Each row of numbers stands for one object and depends on some of the facts below. Use the named rows to name the rest.

Some rows with their names:
[-22  20  -7  30   7   8  31  13  -4  -8  -7   0  -2   3  -3 -21   1 -33
  15  -2  27   4   1 -27   7  21 -20  36   1 -27 -22  12]: q_6
[ -9  23  -9  43   8  -1  14  14  -3 -11 -14  -6  -7 -18 -20 -27 -18 -28
   1   1   1  11  -7  -2   7  21 -38  28   9   4 -21  -1]: q_81
[-49   6 -12  35  11  -1  16  -6  -9   5 -18 -13  -1  16 -16 -44 -40 -32
  -4   2   4  12 -11  24   5  14 -22  22   1 -11 -33  -3]: q_874
[-45  16 -11  46   2   0  32   7  -8  14 -13  -1   3   3  -1 -25 -11 -38
  10  -1  11  24   1   9   2  31   7  39  -1 -29 -37   2]: q_237
[-21   8  -8  34  11   1  12   3 -10  -4 -13 -12  -3  -2 -27 -33  -4 -23
  -2   4   3   6 -10   2   3  20 -30  31  11   4 -19   2]: q_14
[-22 -13 -10  34   7  -1  16  -9  -6  14 -14  -2   7   7 -34 -36 -46 -23
  -5  -8  14  14   0   2   5  11 -24  22  -9 -12 -30  -4]: q_594
[ -5  -5  -6  39  13  -1   9  -3   5   0 -16   3   7 -10 -31 -36 -29 -20
 -11  -1   9   5  -6  -2   8  13 -45  17   8   8 -19 -12]: q_731
[ -9  22  -9  43   8  -1  14  14  -3 -11 -14  -7  -7 -16 -20 -27 -17 -28
   1   1   1  11  -6  -1   7  21 -38  29   9   4 -21   0]: q_613
[-10 -10  -2  36   9   1  11  -7  -1   4 -16  -3   8  -5 -38 -35 -22 -14
  -7   2   6   6  -4   9   5  11 -37  24   8   8 -20  -7]: q_890
[-29  14 -12  36   3   1  24   9 -15   1 -11 -12  -8   5 -20 -27 -32 -31
   9  -5   9  18   0   0   3  18 -18  35  -9 -18 -31   9]: q_756
[-24  10 -10  29   8   1  10  -1  -8  -3 -18 -11   2  -1 -27 -36 -13 -23
  -2   4   3   3  -9   9   4  16 -29  22  13   3 -19  -3]: q_869
[-27 -12 -12  33   4  -2  22 -10  -6  22 -12   5  13   7 -26 -31 -39 -27
  -1 -11  22  15   4  -8   3  18  -6  24 -12 -26 -32  -3]: q_33
[-17  -2  -9  35  13   0  10  -2  -7   0 -13  -9   2  -2 -32 -36 -10 -20
  -7   3   5   5  -9   0   3  18 -33  28  11   7 -19  -2]: q_725
[-58  10 -10  31  12   7  35  -4   0  10 -11   7  11  24  14 -33  -5 -42
   7   0  33   4  -4  -8   7  24   2  27   3 -43 -32   2]: q_90
[-16  18  -5  38   6   3  17  12  -8  -9 -14 -13  -7  -9 -25 -27  -9 -23
   6   4   1  11  -5   7   4  18 -31  35   8   3 -22   6]: q_42
[-28  14 -12  36   4   0  23   9 -14   1 -11 -12  -8   4 -19 -27 -33 -32
   8  -5   9  19   0   0   3  19 -19  33  -9 -18 -31   8]: q_830
[-40 -16  -2  39  13   4  21 -11  -2   9 -15  -5   4  20 -25 -43 -44 -23
  -6   2  12  12  -5  23   6   6 -31  25  -4  -9 -32  -3]: q_112
[-32 -14  -1  39  14   4  17 -10  -1   5 -16  -6   4  15 -28 -43 -43 -21
  -7   3   9  10  -7  22   7   5 -38  24  -1  -1 -29  -4]: q_261

Facts:
q_181 (Θ d) (χ q_910) (σ 492)
q_784 (Θ b) (χ q_111) (σ 492)
q_885 (Θ c) (χ q_952) (σ 881)
q_211 (Θ a) (χ q_880)
q_112 (Θ b) (χ q_975) (σ 625)
q_613 (Θ a)
q_816 (Θ c) (χ q_952) (σ 492)
q_713 (Θ a) (χ q_567) (σ 881)
q_139 (Θ a)
q_450 (Θ c) (χ q_952) (σ 589)
q_81 (Θ a)
q_586 (Θ d) (χ q_129) (σ 881)
q_337 (Θ a) (χ q_239) (σ 881)
q_238 (Θ a) (χ q_857) (σ 578)
q_808 (Θ a) (χ q_438) (σ 699)
q_62 (Θ b) (χ q_19) (σ 915)
q_830 (Θ a) (χ q_695) (σ 589)
q_464 (Θ a) (χ q_554) (σ 589)
q_952 (Θ a)
q_99 (Θ d) (χ q_19) (σ 589)
q_19 (Θ a)
q_674 (γ q_784) (Θ a) (χ q_204) (σ 443)
q_761 (γ q_239) (Θ b) (χ q_111) (σ 349)
q_508 (Θ b) (χ q_111)
q_658 (Θ a) (χ q_239) (σ 752)
q_570 (Θ c) (χ q_204) (σ 139)
q_237 (Θ a) (χ q_19) (σ 737)
q_760 (Θ c) (χ q_81) (σ 881)
q_769 (γ q_941) (Θ d) (χ q_288) (σ 494)
q_877 (Θ c) (χ q_857) (σ 625)
q_308 (Θ e) (χ q_111) (σ 737)
q_116 (Θ b) (χ q_19) (σ 625)
q_632 (Θ b) (χ q_111) (σ 915)
q_880 (Θ d)
q_378 (Θ a) (χ q_81) (σ 818)
q_24 (Θ b) (χ q_204) (σ 752)
q_594 (Θ b) (χ q_204) (σ 589)
q_309 (Θ b) (χ q_952) (σ 443)
q_554 (Θ a)
q_443 (Θ a)
q_834 (Θ a) (χ q_910) (σ 915)
q_771 (Θ b) (χ q_438)
q_719 (γ q_952) (Θ d) (χ q_695)
q_33 (Θ b) (χ q_695) (σ 765)
q_275 (γ q_784) (Θ a) (χ q_695) (σ 644)
q_630 (Θ a) (χ q_443) (σ 625)
q_446 (γ q_438) (Θ b) (χ q_880) (σ 494)
q_329 (γ q_438) (Θ b) (χ q_239) (σ 589)
q_157 (γ q_347) (Θ d) (χ q_438) (σ 589)
q_728 (Θ a) (χ q_857) (σ 492)
q_874 (Θ c) (χ q_111) (σ 625)
q_239 (Θ e)
q_906 (γ q_214) (Θ a) (χ q_111) (σ 752)
q_322 (Θ b) (χ q_910)
q_707 (Θ c) (χ q_880) (σ 818)
q_63 (γ q_111) (Θ a) (χ q_757) (σ 644)
q_914 (Θ d) (χ q_910) (σ 752)
q_571 (γ q_19) (Θ a) (χ q_111) (σ 881)
q_601 (Θ c) (χ q_952) (σ 578)
q_875 (γ q_910) (Θ a) (χ q_613) (σ 589)
q_437 (Θ b) (χ q_554) (σ 139)
q_567 (Θ b)
q_653 (γ q_558) (Θ b) (χ q_731) (σ 737)
q_846 (Θ a) (χ q_204) (σ 625)
q_111 (Θ a)
q_288 (Θ a)
q_910 (Θ c)
q_903 (γ q_19) (Θ a) (χ q_204)
q_364 (Θ b) (χ q_613)
q_242 (Θ a) (χ q_81) (σ 625)
q_549 (γ q_248) (Θ a) (χ q_204) (σ 881)
q_547 (Θ c) (χ q_613) (σ 139)
q_862 (Θ d) (χ q_443)
q_756 (Θ a) (χ q_288) (σ 589)
q_415 (Θ a) (χ q_19) (σ 349)
q_248 (γ q_204) (Θ a) (χ q_891) (σ 881)
q_543 (Θ a) (χ q_19) (σ 492)
q_558 (γ q_40) (Θ b) (χ q_857)
q_757 (Θ b)
q_746 (Θ a) (χ q_952)
q_697 (γ q_111) (Θ a) (χ q_757) (σ 589)
q_90 (Θ c) (χ q_952) (σ 737)
q_219 (γ q_443) (Θ a) (χ q_891) (σ 625)
q_854 (Θ b) (χ q_695) (σ 349)
q_18 (γ q_288) (Θ b) (χ q_19) (σ 139)
q_115 (Θ c) (χ q_567) (σ 139)
q_153 (Θ b) (χ q_891) (σ 589)
q_318 (γ q_746) (Θ b) (χ q_880) (σ 349)
q_836 (Θ a) (χ q_952) (σ 644)
q_34 (Θ c) (χ q_209) (σ 818)
q_857 (Θ b)
q_134 (γ q_891) (Θ d) (χ q_731) (σ 818)
q_695 (Θ a)
q_164 (Θ b) (χ q_975)
q_269 (Θ a) (χ q_952) (σ 139)
q_204 (Θ a)
q_826 (Θ b) (χ q_139)
q_129 (Θ a)
q_718 (Θ a) (χ q_554) (σ 915)
q_420 (Θ b) (χ q_891) (σ 644)
q_40 (Θ a) (χ q_239) (σ 139)
q_504 (γ q_40) (Θ a) (χ q_757) (σ 752)
q_95 (γ q_757) (Θ b) (χ q_554) (σ 578)
q_6 (Θ a) (χ q_952) (σ 699)
q_962 (Θ a) (χ q_19)
q_50 (Θ d) (χ q_757) (σ 915)
q_64 (Θ a) (χ q_443) (σ 139)
q_725 (Θ d) (χ q_910)
q_83 (Θ a) (χ q_731) (σ 578)
q_800 (γ q_237) (Θ d) (χ q_910)
q_407 (Θ a) (χ q_81) (σ 915)
q_136 (Θ a) (χ q_880) (σ 139)
q_14 (Θ e) (χ q_567)
q_444 (γ q_443) (Θ e) (χ q_880) (σ 644)
q_902 (Θ a) (χ q_81)
q_869 (Θ c) (χ q_554)
q_890 (Θ b) (χ q_204)
q_235 (Θ a) (χ q_731) (σ 589)
q_195 (Θ c) (χ q_288) (σ 349)
q_150 (γ q_209) (Θ b) (χ q_757) (σ 349)
q_484 (γ q_129) (Θ e) (χ q_910) (σ 139)
q_42 (Θ a) (χ q_438)
q_214 (Θ a)
q_220 (γ q_129) (Θ e) (χ q_209)
q_805 (γ q_713) (Θ a) (χ q_757) (σ 578)
q_891 (Θ b)
q_438 (Θ a)
q_17 (Θ c) (χ q_857) (σ 915)
q_731 (Θ b)
q_861 (Θ b) (χ q_111) (σ 765)
q_625 (Θ c) (χ q_214) (σ 699)
q_347 (Θ b) (χ q_129) (σ 139)
q_182 (Θ c) (χ q_204) (σ 644)
q_261 (Θ b) (χ q_438) (σ 578)
q_941 (Θ b) (χ q_880) (σ 625)
q_209 (Θ a)
q_975 (Θ d)
q_52 (γ q_134) (Θ e) (χ q_952)
q_350 (γ q_952) (Θ b) (χ q_438) (σ 752)

Name these rows:
No name comes twice in this set of rows, the named rows included.
[-32 -14  -1  39  14   1  10 -13   0   4 -16  -4   0  22 -25 -40 -40 -18
  -5   4  10  11  -7  16   8   2 -35  25   1  -1 -31  -7]  q_95
[  4  -2  -8  41  14   7  11  -3   5   5 -18   0   5  -8 -33 -40 -26 -19
 -10   0  10   5  -7 -10  10   9 -38  16   9  11 -20 -11]  q_891
[-22  19   1  33  13  12  27  13  -1 -20  -9  -7  -8   6  -7 -27   0 -28
  10   6  20   0  -6 -12   9  14 -41  35   8 -10 -18  12]  q_746
[-16  15 -15  35  10  -4   5   2  -2  -4 -18  -5   1 -11 -22 -35 -23 -28
  -8   0   3   4 -12  -2   7  19 -35  15  14   5 -19 -10]  q_910
[-44 -11  -6  44   5  -5  21 -17   0  21 -15  10  14  15  -8 -28 -15 -26
   0  -4  22  18   1   6   4  14  11  29  -1 -22 -35 -10]  q_653
[-19  -9   1  40   7  -7   8 -17  -3  -7 -17  -2   2  -1 -32 -27  -7 -11
  -8  -5  13   5  -4   7   6  -6 -17  22   6  15 -18 -10]  q_558
[-15  -2  -8  35  13  -4   2  -6  -6   0 -14  -6  -2   7 -29 -33  -6 -17
  -4   5   5   6 -10  -5   4  14 -30  30  12   7 -21  -4]  q_800
[-14  23  -4  38  14   6  21  17   4 -21  -9   0 -10  -1  -1 -25 -10 -32
   6   4  20  -1  -7 -20  11  17 -48  28   9 -11 -18   4]  q_952
[-48   7 -15  43   7  -4  26  -2  -9  21 -13  -1   7   7  -4 -31  -9 -38
   1  -2  11  20  -4   6   1  33   9  35   2 -26 -35  -2]  q_308
[-17  19 -12  37   0   0  22  11 -11   2 -12  -6  -2 -10 -21 -20  -8 -29
  11  -4   9  16   2  -9   2  26 -11  35   1 -14 -25   6]  q_808
[-20   7  -8  34  10  -3   2  -1 -10  -4 -13 -10  -6   8 -25 -28  -3 -20
   1   7   3   7 -10  -2   3  18 -27  34  13   3 -21   0]  q_220
[-49   5 -11  34  12   0  18  -6  -9   4 -17 -12  -1  19 -14 -43 -38 -32
  -3   2   7  11 -11  22   5  13 -22  22   1 -13 -32  -2]  q_877
[-29  -6 -16  33  11  -3  16  -5 -12  11 -11  -8   1  10 -27 -37 -32 -28
  -6  -7  12  13  -5  -6   2  18 -20  27  -7 -14 -29   0]  q_99

Now the same objects, written a new way:
Named rows:
[ 15  -9 -32 -27 -50 -10  -5   3  -5  18 -10 -16 -13  -5  15]: q_674
[ 24  19   5 -18 -35   2 -10  -5   7  10  14 -22 -30  -1 -19]: q_464
[ 23  13  33   8   0   0 -10  -7  17 -28  16 -11 -19  -7 -32]: q_116
[-29  35 -42 -23 -46   4  -4  22  20  -4 -18   2 -12  -7   3]: q_309
[-30 -14   3 -12  -7 -20  26 -17 -30   1 -26  11  24   8  39]: q_81
[ -4 -21 -23  -4   0   4   9  11 -33 -19 -27  33  52 -15  18]: q_719
[ 17  10  24  11  25   7 -13   2  18 -17  22 -10 -23   3 -28]: q_437
[ 20  12  22  24  26  11 -16  -5  37   6  19  -1  -4  -9 -33]: q_547
[ -5  -1  -9  -8 -18  -1  13   1 -16   9  -4  -8   4   0  23]: q_337
[ 30  18  13  12  15  12 -25  -2  48  18  19  -5 -26 -10 -45]: q_17
[ 21   9  14  -2  34  12 -21   4   9  23  39 -22 -41  26 -26]: q_415
[  6   0  11  20 -26  -5 -16 -14  -3 -34  -8  -6  -1 -18 -10]: q_653
[ 29   5 -11 -12 -28  -3 -24   8  27 -14   6 -17 -26  -9 -24]: q_329
[ -2  -5   8   8  49  11  -3   7 -10  20  29 -12 -12  29   4]: q_728
[-30 -15   2 -10 -10 -19  26 -16 -30   0 -25  11  25   8  39]: q_288
[  7  -1  22  22  -4  -3   7 -16  19  -7 -10   9  24 -27  -5]: q_182
[ 20  13   7   0   8   4 -13   8  21  -7  13 -11 -32  -2 -23]: q_261
[  0   3  18  11  -6  -3  11  -5   1 -32  -4  -2  10 -13   1]: q_420

Which object is each row?
No name comes twice in this set of rows, the named rows included.
[ 24   9  -3 -15 -38   1 -17  -5   8   7  17 -24 -26   2 -22]  q_875
[ 28  13   2 -11 -23  -2 -11   6  21  -6  -1 -12 -37 -16 -22]  q_594
[-14  38  -5   7   1  19 -26   4  51   9  15   4  -4   1 -38]  q_601
[-36  30  15  -1 -24   7   1 -11  -4 -22  15  -5  25  15  -4]  q_836
[ -9  45 -12  -3 -31  14 -24   3  54   8   4   4  -5 -10 -37]  q_450
[  6 -11  14  15 -13  -5  -4 -19  12 -11   1  -1  33 -10  -3]  q_444
[ 20  10   8   6  44  12 -21  17  23   2  28 -13 -44  13 -31]  q_854
[ 22  -5  17  14  18   4 -27 -10  29   5  27 -10   0   7 -30]  q_484
[ 28   5  -3 -19 -37  -3 -22  -5  11   5  18 -25 -21   5 -21]  q_697
[ 18   2   6  -5  -5   4 -20  -5   6   8  28 -20 -25  15 -23]  q_805
[-37 -35  -1 -13 -10  -6  40 -33 -28   0 -16  21  10  -2  34]  q_204
[-25  34   8  12 -28  10  -6 -10  36 -16  -2  10  30 -13 -22]  q_90
[ 24   6  26  21  28   7 -14  -7  36   9  15   1  -7 -11 -33]  q_570

